Here is a tiny trained network, its code and every weight. The questions are about switching its units off for an input and a target symbol, where a switched-off unit gives its printed mean instead of its output.

import numpy as np


def w(rows, s, z=0):
    codes = np.array(rows[::2]) - 128.0
    scale = np.full(codes.shape[1], s)
    scale[-1] = z or s
    return codes * scale


def norm(h):
    return h / np.sqrt((h * h).mean(-1, keepdims=True) + 1e-5)


def f(y):
    return np.maximum(y, 0)


def softmax(a):
    e = np.exp(a - a.max(-1, keepdims=True))
    return e / e.sum(-1, keepdims=True)


def log_softmax(a):
    a = a - a.max(-1, keepdims=True)
    return a - np.log(np.exp(a).sum(-1, keepdims=True))


def net(x, mask):
    ids = ['Λαβγδμπτω'.index(c) for c in x.split()]
    T = len(ids)
    res = E[ids] + P[:T]
    r = norm(res)
    for j in range(2):
        rows = slice(4 * j, 4 * j + 4)
        q, k, v = (r @ M[0][rows].T for M in (Q, K, V))
        z = softmax(np.where(np.tri(T) > 0, q @ k.T / 4**0.5, -1e9)) @ v
        o = O[0][rows]
        res = res + np.where(mask[j], z, o[:, -1]) @ o[:, :-1]
    y = f(norm(res) @ A[0][:, :-1].T + A[0][:, -1])
    res = res + np.where(mask[2:14], y, B[0][:, -1]) @ B[0][:, :-1]
    return log_softmax(norm(res)[-1] @ U[:, :-1].T + U[:, -1])


Q, K, V, O, A, B = {}, {}, {}, {}, {}, {}
E = w([
[197,98,104,164,80,54,140,93,181,128,188,229],'Λ',
[136,98,172,187,118,145,157,101,135,79,153,143],'α',
[153,199,96,138,187,172,68,113,132,115,128,182],'β',
[162,196,204,120,126,122,163,134,173,127,153,97],'γ',
[163,99,127,147,140,108,60,58,134,124,182,53],'δ',
[85,195,72,179,71,78,138,106,76,134,176,123],'μ',
[84,150,162,150,156,104,104,60,139,114,80,151],'π',
[108,79,179,167,153,89,125,144,165,252,197,212],'τ',
[158,180,132,100,72,135,153,117,162,151,83,128],'ω',
],0.029)
P = w([
[90,132,50,42,148,6,112,111,161,85,132,146],'0',
[90,176,167,152,127,136,159,56,193,72,147,141],'1',
[95,173,163,181,152,145,114,82,174,80,158,161],'2',
[104,182,167,211,154,136,144,88,137,133,106,94],'3',
[113,187,174,213,165,128,131,108,119,123,124,98],'4',
[119,164,152,202,160,140,83,123,121,114,153,114],'5',
[110,167,158,196,151,135,77,141,124,112,177,93],'6',
[74,183,142,190,156,153,48,159,160,107,234,124],'7',
],0.015)
Q[0] = w([
[166,127,121,223,121,160,61,82,113,199,200,106],'h0',
[163,195,98,254,82,79,100,145,151,172,168,90],'h0',
[141,151,209,131,167,163,146,131,157,151,105,145],'h0',
[78,149,115,101,120,115,137,107,39,132,152,136],'h0',
[91,137,193,109,161,162,140,135,88,195,154,160],'h1',
[144,67,96,79,183,156,196,152,157,103,69,111],'h1',
[137,174,145,105,123,205,165,129,59,51,109,138],'h1',
[107,89,90,111,135,64,145,150,103,200,121,131],'h1',
],0.0091)
K[0] = w([
[102,95,86,52,167,54,179,231,125,104,79,146],'h0',
[137,45,130,61,215,75,121,244,151,101,30,129],'h0',
[124,117,74,89,90,89,103,189,105,243,93,156],'h0',
[178,83,151,108,104,154,104,122,207,127,129,155],'h0',
[218,148,142,156,69,69,131,134,81,95,187,111],'h1',
[135,135,171,155,119,197,144,96,161,133,108,136],'h1',
[144,151,159,215,45,131,93,121,118,193,142,177],'h1',
[62,175,150,91,176,116,147,98,173,55,1,195],'h1',
],0.0072)
V[0] = w([
[150,107,61,177,155,109,53,59,142,72,182,115],'h0',
[145,74,141,250,141,185,95,141,89,113,225,197],'h0',
[56,130,213,156,176,133,105,37,118,97,22,125],'h0',
[140,127,194,178,133,65,158,124,209,89,221,64],'h0',
[62,198,128,124,148,86,30,127,77,183,159,53],'h1',
[176,23,134,111,182,180,55,143,211,125,128,68],'h1',
[141,213,215,132,175,207,132,177,197,140,71,202],'h1',
[203,157,109,169,151,225,156,103,99,34,70,63],'h1',
],0.012)
O[0] = w([
[118,196,62,141,163,66,89,88,83,144,111,94,184],'h0',
[176,168,171,233,172,79,72,136,116,206,106,71,35],'h0',
[10,46,191,114,133,94,96,105,103,60,149,170,121],'h0',
[142,146,178,124,110,119,209,33,60,163,227,118,254],'h0',
[72,187,119,90,185,148,184,111,68,192,115,38,183],'h1',
[213,97,177,74,180,177,89,73,94,171,89,150,49],'h1',
[127,131,129,105,141,171,96,180,214,73,232,148,83],'h1',
[154,142,84,81,42,115,28,159,51,147,200,89,14],'h1',
],0.013,0.015)
A[0] = w([
[88,123,117,186,118,133,121,140,155,165,139,192,229],'n0',
[129,77,115,86,87,217,166,182,165,115,104,120,156],'n1',
[109,105,77,20,41,87,148,134,104,70,153,138,159],'n2',
[49,109,127,84,152,76,107,175,130,131,35,153,214],'n3',
[171,103,75,205,15,145,92,103,60,127,112,183,67],'n4',
[154,140,87,127,90,164,139,139,165,95,103,166,231],'n5',
[113,148,181,155,174,97,142,190,117,176,169,197,254],'n6',
[125,35,93,102,127,112,91,144,94,58,44,77,13],'n7',
[154,184,145,48,47,167,143,125,82,116,105,92,128],'n8',
[137,160,74,181,149,85,76,201,172,71,83,75,83],'n9',
[127,10,158,77,146,90,125,127,108,90,157,115,40],'n10',
[206,163,112,113,105,195,140,51,92,132,99,59,74],'n11',
],0.013,0.0073)
B[0] = w([
[139,109,101,179,187,117,107,153,169,163,129,72,219],'n0',
[167,112,147,215,133,122,81,134,124,206,99,65,187],'n1',
[157,171,84,167,107,161,105,55,206,171,93,118,240],'n2',
[162,111,112,181,232,96,74,142,135,93,114,90,182],'n3',
[65,98,86,156,174,111,80,201,119,191,172,46,139],'n4',
[159,88,158,213,142,124,49,103,146,152,157,115,188],'n5',
[147,130,155,188,200,141,125,114,175,113,188,82,250],'n6',
[145,194,132,120,142,82,124,94,127,148,152,103,132],'n7',
[176,184,187,201,122,144,38,120,177,124,200,66,169],'n8',
[127,209,158,92,173,102,184,83,123,144,253,121,136],'n9',
[130,72,155,186,156,118,185,22,114,152,112,117,149],'n10',
[134,97,133,113,167,114,111,62,161,159,132,128,176],'n11',
],0.014,0.012)
U = w([
[232,171,40,168,119,6,162,16,170,62,107,212,225],'Λ',
[150,126,193,246,68,115,81,138,46,57,163,103,229],'α',
[178,195,106,106,180,174,75,205,76,27,190,83,191],'β',
[147,167,183,29,43,129,199,89,155,31,229,184,104],'γ',
[182,115,154,59,130,141,93,2,79,125,45,33,22],'δ',
[27,250,64,234,45,157,196,154,71,95,67,95,34],'μ',
[8,110,173,79,114,42,64,50,185,25,79,192,3],'π',
[93,87,194,211,246,255,172,237,106,208,113,158,109],'τ',
[132,112,73,152,25,141,73,118,225,160,37,97,48],'ω',
],0.0071,0.0063)

Each question gives the input, a string of symbols that net reads in full, and the target symbol t.
The units are the heads (4 rows each of Q, K, V and O) and the neurons (one row each of A and B). Each row of codes is followed by its name. A weight is (code - 128) times the scale printed after its matrix; where a second scale follows, it is the last column's (O, A, B and U).
mask holds one flag per unit, heads first, then neurons. A switched-off unit (its flag False) gives its mean, the last column of its rows in O or B, instead of its output. The means were averaged over made-up inputs and are rounded, as every weight is.
A unit's drop is (log p(t) with every unit on - log p(t) with that unit switched off) / (log p(t) with every unit on - log p(t) with every unit switched off).
The circuit of an input: a set's keep is (log p(t) with only the set's units on - log p(t) with every unit switched off) / (log p(t) with every unit on - log p(t) with every unit switched off). Starting from the 12 units with the biggest drops (on a tie, the unit counted first), units are removed one at a time, each time the one whose removal leaves the highest keep (on an exact tie, the one counted first), for as long as the keep stays at least 0.8.
circuit, biggest first: the units of the circuit, biggest drop first
k most important neurons: the k neurons with the biggest drops, biggest first
heads that matter: for each layer, one digit per head in row order, 1 if its drop is at least 0.15 and else 0, layers parted by /
input α α γ τ β, target τ: heads that matter	01
input μ Λ γ, target μ: circuit, biggest first	(h1)
input ω τ τ δ π, target δ: heads that matter	01
input τ Λ γ α, target τ: heads that matter	11
input μ γ μ α ω, target μ: heads that matter	01
input π γ γ τ γ γ, target π: heads that matter	10
input β α β ω Λ γ β, target β: circuit, biggest first	(h0 n9 n2)
input γ β γ γ γ, target γ: heads that matter	10
input π γ μ α ω, target π: heads that matter	10
input α γ γ τ, target α: circuit, biggest first	(h1 h0)
input μ γ π β, target μ: heads that matter	01
input γ α π, target γ: circuit, biggest first	(h0 h1)
input μ τ γ Λ τ μ, target μ: heads that matter	01
input π Λ μ α μ Λ β, target π: heads that matter	10
input γ α ω β α τ τ δ, target γ: circuit, biggest first	(h0)
input ω γ α γ γ, target ω: 2 most important neurons	(n2 n1)
input τ γ δ α α τ τ γ, target τ: heads that matter	11
input π μ τ γ π α, target π: heads that matter	10
input τ γ Λ γ π τ γ ω, target τ: circuit, biggest first	(h1 n2)
input γ α γ μ β τ, target γ: circuit, biggest first	(h0)
input ω μ ω δ, target ω: circuit, biggest first	(h0 n1)
input γ α π τ π, target τ: circuit, biggest first	(h1 h0 n2)
input β γ γ δ δ, target δ: 2 most important neurons	(n11 n6)
